Below are the code and all the weights of a small trained network. Each question names an input and a class and asks about switching units off, where a switched-off unit gives its printed mean instead of its output.

import numpy as np


def w(rows, s, z=0):
    codes = np.array(rows[::2]) - 128.0
    scale = np.full(codes.shape[1], s)
    scale[-1] = z or s
    return codes * scale


def f(y):
    return np.maximum(y, 0)


def log_softmax(a):
    a = a - a.max(-1, keepdims=True)
    return a - np.log(np.exp(a).sum(-1, keepdims=True))


def net(x, mask):
    res = np.array(x, float).reshape(1, 5) / 4 @ E
    y = f(res @ A[0][:, :-1].T + A[0][:, -1])
    res = res + np.where(mask, y, B[0][:, -1]) @ B[0][:, :-1]
    return log_softmax(res[-1] @ U[:, :-1].T + U[:, -1])


A, B = {}, {}
E = w([
[117,20,175,167,176,249],'x0',
[2,88,109,180,194,53],'x1',
[46,144,224,111,50,132],'x2',
[56,216,70,86,160,205],'x3',
[128,127,129,127,129,128],'x4',
],0.0094)
A[0] = w([
[102,140,2,129,109,186,48],'N1',
[168,102,135,189,55,88,82],'N2',
[89,146,140,118,179,91,49],'N3',
[135,91,174,134,207,180,79],'N4',
[108,160,120,111,142,150,170],'N5',
[52,144,185,73,67,159,8],'N6',
[176,68,129,145,140,71,65],'N7',
[130,150,111,119,178,140,88],'N8',
[131,113,150,133,165,149,135],'N9',
[196,147,142,99,76,177,93],'N10',
[117,178,81,136,57,71,230],'N11',
[166,108,172,167,141,85,81],'N12',
[174,112,138,89,107,196,92],'N13',
[72,142,217,115,69,133,88],'N14',
[148,94,162,155,124,88,72],'N15',
[153,108,137,192,87,115,34],'N16',
[82,109,105,164,173,83,65],'N17',
[202,120,30,125,229,121,97],'N18',
[94,151,161,107,83,132,85],'N19',
[74,167,60,112,141,183,78],'N20',
[73,97,133,215,176,128,134],'N21',
[75,131,147,143,139,113,71],'N22',
[115,91,163,180,145,228,106],'N23',
[152,196,92,73,128,28,133],'N24',
[97,168,113,112,133,171,106],'N25',
[84,134,141,172,134,121,78],'N26',
[173,133,109,96,51,182,52],'N27',
],0.013,0.0016)
B[0] = w([
[161,140,144,111,180,149,208],'N1',
[155,145,167,92,156,133,188],'N2',
[95,159,80,101,125,102,172],'N3',
[128,80,70,99,106,168,199],'N4',
[140,76,184,79,148,108,169],'N5',
[125,63,193,170,182,120,206],'N6',
[160,142,155,96,179,124,189],'N7',
[168,99,149,121,166,101,166],'N8',
[134,100,95,133,76,165,161],'N9',
[31,216,122,159,118,55,205],'N10',
[154,66,70,127,69,235,217],'N11',
[160,183,151,47,129,144,178],'N12',
[37,163,84,141,92,92,192],'N13',
[158,45,135,207,189,121,210],'N14',
[156,143,157,67,179,119,176],'N15',
[143,123,181,108,120,85,164],'N16',
[54,212,100,136,97,90,197],'N17',
[165,87,155,254,185,112,248],'N18',
[127,102,127,151,154,138,175],'N19',
[174,152,181,55,163,117,211],'N20',
[60,173,79,125,105,101,212],'N21',
[85,179,120,155,151,100,168],'N22',
[156,81,53,85,72,190,218],'N23',
[147,83,93,123,39,179,242],'N24',
[188,154,185,71,155,119,181],'N25',
[82,134,120,135,130,117,165],'N26',
[67,203,114,148,101,52,196],'N27',
],0.0088,0.014)
U = w([
[136,90,75,91,44,183,191],'0',
[71,215,110,139,104,82,85],'1',
[156,92,172,233,169,122,174],'2',
[164,164,191,5,164,124,1],'3',
],0.016,0.00084)

Each question gives the input, the list of numbers given to net, and the class t.
The units are the neurons (one row each of A and B). Each row of codes is followed by its name. A weight is (code - 128) times the scale printed after its matrix; where a second scale follows, it is the last column's (A, B and U).
mask holds one flag per neuron, in row order. A switched-off neuron (its flag False) gives its mean, the last column of its row in B, instead of its output. The means were averaged over made-up inputs and are rounded, as every weight is.
A unit's drop is (log p(t) with every unit on - log p(t) with that unit switched off) / (log p(t) with every unit on - log p(t) with every unit switched off).
The circuit of an input: a set's keep is (log p(t) with only the set's units on - log p(t) with every unit switched off) / (log p(t) with every unit on - log p(t) with every unit switched off). Starting from the 12 units with the biggest drops (on a tie, the unit counted first), units are removed one at a time, each time the one whose removal leaves the highest keep (on an exact tie, the one counted first), for as long as the keep stays at least 0.8.
units of the circuit, in order: the units of the circuit, biggest drop first
unit that matters most: the unit with the biggest drop
k most important neurons: the k neurons with the biggest drops, biggest first
drop of u: that unit's drop, to one decimal
input [1,6,4,8,-8], class 3: units of the circuit, in order	N20
input [-6,-8,-4,1,0], class 1: 2 most important neurons	N10, N27
input [-2,7,8,0,8], class 2: 3 most important neurons	N14, N6, N10
input [-6,-6,5,1,7], class 0: 4 most important neurons	N11, N24, N18, N17
input [-7,6,2,8,-3], class 3: 2 most important neurons	N20, N25
input [-3,-7,7,-5,8], class 1: 4 most important neurons	N10, N27, N18, N13
input [-5,-8,-8,-5,-3], class 1: 2 most important neurons	N10, N27
input [-5,5,3,1,-1], class 0: 2 most important neurons	N11, N24
input [-5,0,7,2,4], class 2: 2 most important neurons	N6, N14
input [3,7,-6,2,6], class 1: 2 most important neurons	N17, N21
input [4,-7,-6,5,2], class 1: 2 most important neurons	N13, N10
input [6,-4,-5,-4,6], class 0: 2 most important neurons	N23, N4
input [3,2,1,-2,-7], class 0: 2 most important neurons	N18, N10
input [6,-6,-1,-6,-8], class 0: unit that matters most	N23
input [-7,-2,-8,3,0], class 2: 2 most important neurons	N18, N23
input [-1,-2,3,-4,2], class 3: 3 most important neurons	N18, N2, N12
input [-7,-4,8,-5,4], class 2: 2 most important neurons	N14, N6
input [-4,-2,-7,-2,4], class 2: drop of N18	3.1
input [-3,1,8,8,-1], class 2: drop of N19	0.1
input [3,-6,8,1,0], class 2: units of the circuit, in order	N14
input [-7,-3,-4,-4,-1], class 0: drop of N24	0.3
input [-2,2,-2,7,-5], class 3: drop of N16	0.0
